Below is a small trained network, with its code and all its weights. Each question gives an input and a class and asks what happens when units are switched off, that is, made to give their printed mean instead of their output.

import numpy as np


def w(rows, s, z=0):
    codes = np.array(rows[::2]) - 128.0
    scale = np.full(codes.shape[1], s)
    scale[-1] = z or s
    return codes * scale


def f(y):
    return y / 2 * (1 + np.tanh(0.7978845608 * (y + 0.044715 * y**3)))


def log_softmax(a):
    a = a - a.max(-1, keepdims=True)
    return a - np.log(np.exp(a).sum(-1, keepdims=True))


def net(x, mask):
    res = np.array(x, float).reshape(1, 4) / 4 @ E
    y = f(res @ A[0][:, :-1].T + A[0][:, -1])
    res = res + np.where(mask, y, B[0][:, -1]) @ B[0][:, :-1]
    return log_softmax(res[-1] @ U[:, :-1].T + U[:, -1])


A, B = {}, {}
E = w([
[105,151,124,113,80,88],'x0',
[144,177,136,105,139,193],'x1',
[251,170,94,182,169,130],'x2',
[146,120,182,180,60,111],'x3',
],0.016)
A[0] = w([
[144,151,135,153,203,142,233],'N1',
[92,154,225,76,174,164,98],'N2',
[83,168,150,208,65,93,154],'N3',
[155,214,75,141,150,194,184],'N4',
[76,97,189,144,62,86,215],'N5',
[99,135,151,148,4,134,253],'N6',
[184,102,132,146,97,127,129],'N7',
[182,183,95,109,135,185,199],'N8',
[116,140,93,82,134,75,216],'N9',
[152,41,93,178,145,157,184],'N10',
],0.012,0.0045)
B[0] = w([
[85,25,200,172,106,174,201],'N1',
[115,200,143,107,170,159,188],'N2',
[102,204,139,179,77,70,206],'N3',
[99,71,95,215,66,204,225],'N4',
[187,170,114,137,186,86,251],'N5',
[187,237,109,140,140,99,244],'N6',
[152,95,143,160,144,115,173],'N7',
[34,194,162,207,57,189,216],'N8',
[35,73,3,106,246,84,174],'N9',
[132,42,211,117,125,120,180],'N10',
],0.011,0.014)
U = w([
[89,121,128,196,49,234,35],'0',
[139,65,227,149,106,67,246],'1',
[56,118,23,89,145,81,94],'2',
[198,205,137,202,83,2,1],'3',
[146,196,173,83,137,169,116],'4',
],0.0094,0.00096)

Each question gives the input, the list of numbers given to net, and the class t.
The units are the neurons (one row each of A and B). Each row of codes is followed by its name. A weight is (code - 128) times the scale printed after its matrix; where a second scale follows, it is the last column's (A, B and U).
mask holds one flag per neuron, in row order. A switched-off neuron (its flag False) gives its mean, the last column of its row in B, instead of its output. The means were averaged over made-up inputs and are rounded, as every weight is.
A unit's drop is (log p(t) with every unit on - log p(t) with that unit switched off) / (log p(t) with every unit on - log p(t) with every unit switched off).
The circuit of an input: a set's keep is (log p(t) with only the set's units on - log p(t) with every unit switched off) / (log p(t) with every unit on - log p(t) with every unit switched off). Starting from all 10 units, units are removed one at a time, each time the one whose removal leaves the highest keep (on an exact tie, the one counted first), for as long as the keep stays at least 0.8.
units of the circuit, in order: the units of the circuit, biggest drop first
unit that matters most: the unit with the biggest drop
k most important neurons: the k neurons with the biggest drops, biggest first
drop of u: that unit's drop, to one decimal
input [-1,-3,1,-6], class 2: units of the circuit, in order : [N9]
input [-2,0,-2,0], class 4: units of the circuit, in order : [N4, N3]
input [-6,-7,-6,-1], class 2: units of the circuit, in order : [N1, N8]
input [-5,5,-6,-1], class 4: 2 most important neurons : [N4, N2]
input [-3,3,-7,2], class 4: 2 most important neurons : [N2, N3]
input [-7,-5,1,5], class 1: 2 most important neurons : [N10, N6]
input [-2,-1,-5,-1], class 2: 2 most important neurons : [N3, N8]
input [-6,-3,-5,0], class 1: 3 most important neurons : [N6, N9, N10]
input [1,4,-4,-2], class 4: 2 most important neurons : [N2, N4]
input [-1,7,-2,5], class 3: 2 most important neurons : [N6, N1]
input [2,0,-3,-2], class 2: drop of N9 : 0.1
input [-7,-4,-2,-4], class 1: drop of N4 : 0.1
input [8,8,-8,-7], class 2: drop of N9 : 2.1
input [3,-8,1,-3], class 2: unit that matters most : N9
